Below is a small trained network, with its code and all its weights. Each question gives an input and a class and asks what happens when units are switched off, that is, made to give their printed mean instead of their output.

import numpy as np


def w(rows, s, z=0):
    codes = np.array(rows[::2]) - 128.0
    scale = np.full(codes.shape[1], s)
    scale[-1] = z or s
    return codes * scale


def norm(h):
    return h / np.sqrt((h * h).mean(-1, keepdims=True) + 1e-5)


def f(y):
    return np.maximum(y, 0)


def log_softmax(a):
    a = a - a.max(-1, keepdims=True)
    return a - np.log(np.exp(a).sum(-1, keepdims=True))


def net(x, mask):
    res = np.array(x, float).reshape(1, 8) / 4 @ E
    u = 0
    for l in range(2):
        y = f(norm(res) @ A[l][:, :-1].T + A[l][:, -1])
        res = res + np.where(mask[u : u + 14], y, B[l][:, -1]) @ B[l][:, :-1]
        u += 14
    return log_softmax(norm(res)[-1] @ U[:, :-1].T + U[:, -1])


A, B = {}, {}
E = w([
[128,127,128,127],'x0',
[131,119,146,128],'x1',
[131,255,193,168],'x2',
[129,125,134,126],'x3',
[36,113,154,205],'x4',
[132,121,139,127],'x5',
[126,130,126,128],'x6',
[30,152,162,27],'x7',
],0.0075)
A[0] = w([
[155,187,130,186,71],'0.n0',
[163,153,138,75,50],'0.n1',
[234,168,77,110,58],'0.n2',
[137,118,109,128,2],'0.n3',
[59,101,124,233,48],'0.n4',
[143,26,72,152,31],'0.n5',
[124,165,171,177,78],'0.n6',
[125,103,120,224,98],'0.n7',
[215,85,117,250,67],'0.n8',
[82,56,95,130,83],'0.n9',
[69,130,159,104,38],'0.n10',
[124,114,108,117,68],'0.n11',
[122,52,90,151,70],'0.n12',
[165,181,169,169,25],'0.n13',
],0.013,0.0029)
B[0] = w([
[163,191,116,139,189],'0.n0',
[124,80,100,119,162],'0.n1',
[137,40,153,113,203],'0.n2',
[131,137,143,130,130],'0.n3',
[120,38,204,137,220],'0.n4',
[172,213,135,136,220],'0.n5',
[154,173,175,153,183],'0.n6',
[148,71,63,91,205],'0.n7',
[147,75,5,122,255],'0.n8',
[120,189,176,149,205],'0.n9',
[75,124,94,106,178],'0.n10',
[122,150,139,139,141],'0.n11',
[166,170,157,132,199],'0.n12',
[183,186,132,113,180],'0.n13',
],0.025,0.0076)
A[1] = w([
[118,118,149,114,6],'1.n0',
[32,123,82,114,150],'1.n1',
[133,179,127,120,165],'1.n2',
[167,106,141,74,94],'1.n3',
[82,136,93,125,94],'1.n4',
[191,249,127,135,134],'1.n5',
[51,110,125,68,67],'1.n6',
[97,9,143,135,122],'1.n7',
[182,96,136,68,136],'1.n8',
[195,109,101,60,203],'1.n9',
[108,129,118,124,82],'1.n10',
[134,146,115,105,102],'1.n11',
[78,143,158,50,122],'1.n12',
[124,36,185,224,80],'1.n13',
],0.016,0.0021)
B[1] = w([
[125,108,153,136,135],'1.n0',
[172,81,70,74,174],'1.n1',
[151,134,117,160,174],'1.n2',
[131,150,160,121,179],'1.n3',
[137,95,97,101,146],'1.n4',
[84,127,108,254,255],'1.n5',
[156,87,68,156,184],'1.n6',
[154,234,149,104,200],'1.n7',
[95,153,162,122,209],'1.n8',
[47,126,183,129,249],'1.n9',
[136,126,116,123,135],'1.n10',
[140,115,154,122,147],'1.n11',
[180,105,98,169,196],'1.n12',
[61,160,185,26,177],'1.n13',
],0.024,0.0098)
U = w([
[116,166,135,240,77],'0',
[199,59,2,63,44],'1',
[106,150,189,39,251],'2',
],0.011,0.0012)

Each question gives the input, the list of numbers given to net, and the class t.
The units are the neurons (one row each of A and B). Each row of codes is followed by its name. A weight is (code - 128) times the scale printed after its matrix; where a second scale follows, it is the last column's (A, B and U).
mask holds one flag per neuron, layer by layer. A switched-off neuron (its flag False) gives its mean, the last column of its row in B, instead of its output. The means were averaged over made-up inputs and are rounded, as every weight is.
A unit's drop is (log p(t) with every unit on - log p(t) with that unit switched off) / (log p(t) with every unit on - log p(t) with every unit switched off).
The circuit of an input: a set's keep is (log p(t) with only the set's units on - log p(t) with every unit switched off) / (log p(t) with every unit on - log p(t) with every unit switched off). Starting from the 12 units with the biggest drops (on a tie, the unit counted first), units are removed one at a time, each time the one whose removal leaves the highest keep (on an exact tie, the one counted first), for as long as the keep stays at least 0.8.
units of the circuit, in order: the units of the circuit, biggest drop first
most important unit: the unit with the biggest drop
k most important neurons: the k neurons with the biggest drops, biggest first
top k neurons in layer l: the k neurons of layer l with the biggest drops, biggest first
drop when u is switched off: that unit's drop, to one decimal
input [4,-8,-6,4,-6,6,-6,-2], class 0: top neuron in layer 0 : (0.n5)
input [5,-4,-7,-2,-5,-4,5,7], class 0: 4 most important neurons : (0.n8, 0.n7, 0.n2, 0.n9)
input [-8,-7,6,-8,8,5,1,6], class 2: units of the circuit, in order : (0.n5, 1.n5)
input [0,1,-7,-1,-6,7,1,-6], class 0: 3 most important neurons : (0.n5, 0.n4, 1.n9)
input [-5,0,-6,-2,3,-6,-1,-8], class 1: 3 most important neurons : (0.n8, 0.n7, 1.n5)
input [-7,3,-5,6,7,7,-4,1], class 2: 2 most important neurons : (0.n4, 1.n13)
input [7,8,-3,-8,-2,5,-3,-4], class 1: 4 most important neurons : (0.n8, 0.n2, 1.n5, 0.n6)
input [-7,3,0,6,8,-7,7,-7], class 2: 2 most important neurons : (0.n4, 1.n13)
input [-4,8,1,6,6,1,1,4], class 2: 2 most important neurons : (0.n4, 0.n8)
input [8,-8,-2,-5,-6,0,-2,5], class 2: 2 most important neurons : (1.n5, 0.n8)
input [1,-7,-3,-8,1,4,0,5], class 1: 2 most important neurons : (0.n5, 0.n10)
input [-3,-4,5,1,-3,5,8,-7], class 1: 2 most important neurons : (0.n8, 0.n2)
input [-6,1,7,1,-7,5,-1,-8], class 1: top 2 neurons in layer 0 : (0.n8, 0.n9)
input [-2,-4,-4,0,5,-8,1,6], class 1: most important unit : 0.n10
input [-8,-7,-4,-1,2,-4,8,-8], class 1: 3 most important neurons : (0.n8, 1.n5, 0.n7)
input [8,7,1,-2,-8,-8,-7,6], class 2: 2 most important neurons : (1.n5, 0.n8)
input [4,-4,1,-1,2,2,1,0], class 2: drop when 0.n4 is switched off : 0.8
input [8,1,3,3,-5,3,-3,0], class 2: drop when 0.n2 is switched off : 0.4
input [5,-7,1,-1,-8,8,-6,-2], class 2: drop when 0.n12 is switched off : 0.0
input [3,-8,3,-4,-5,-6,3,-7], class 1: units of the circuit, in order : (0.n8)
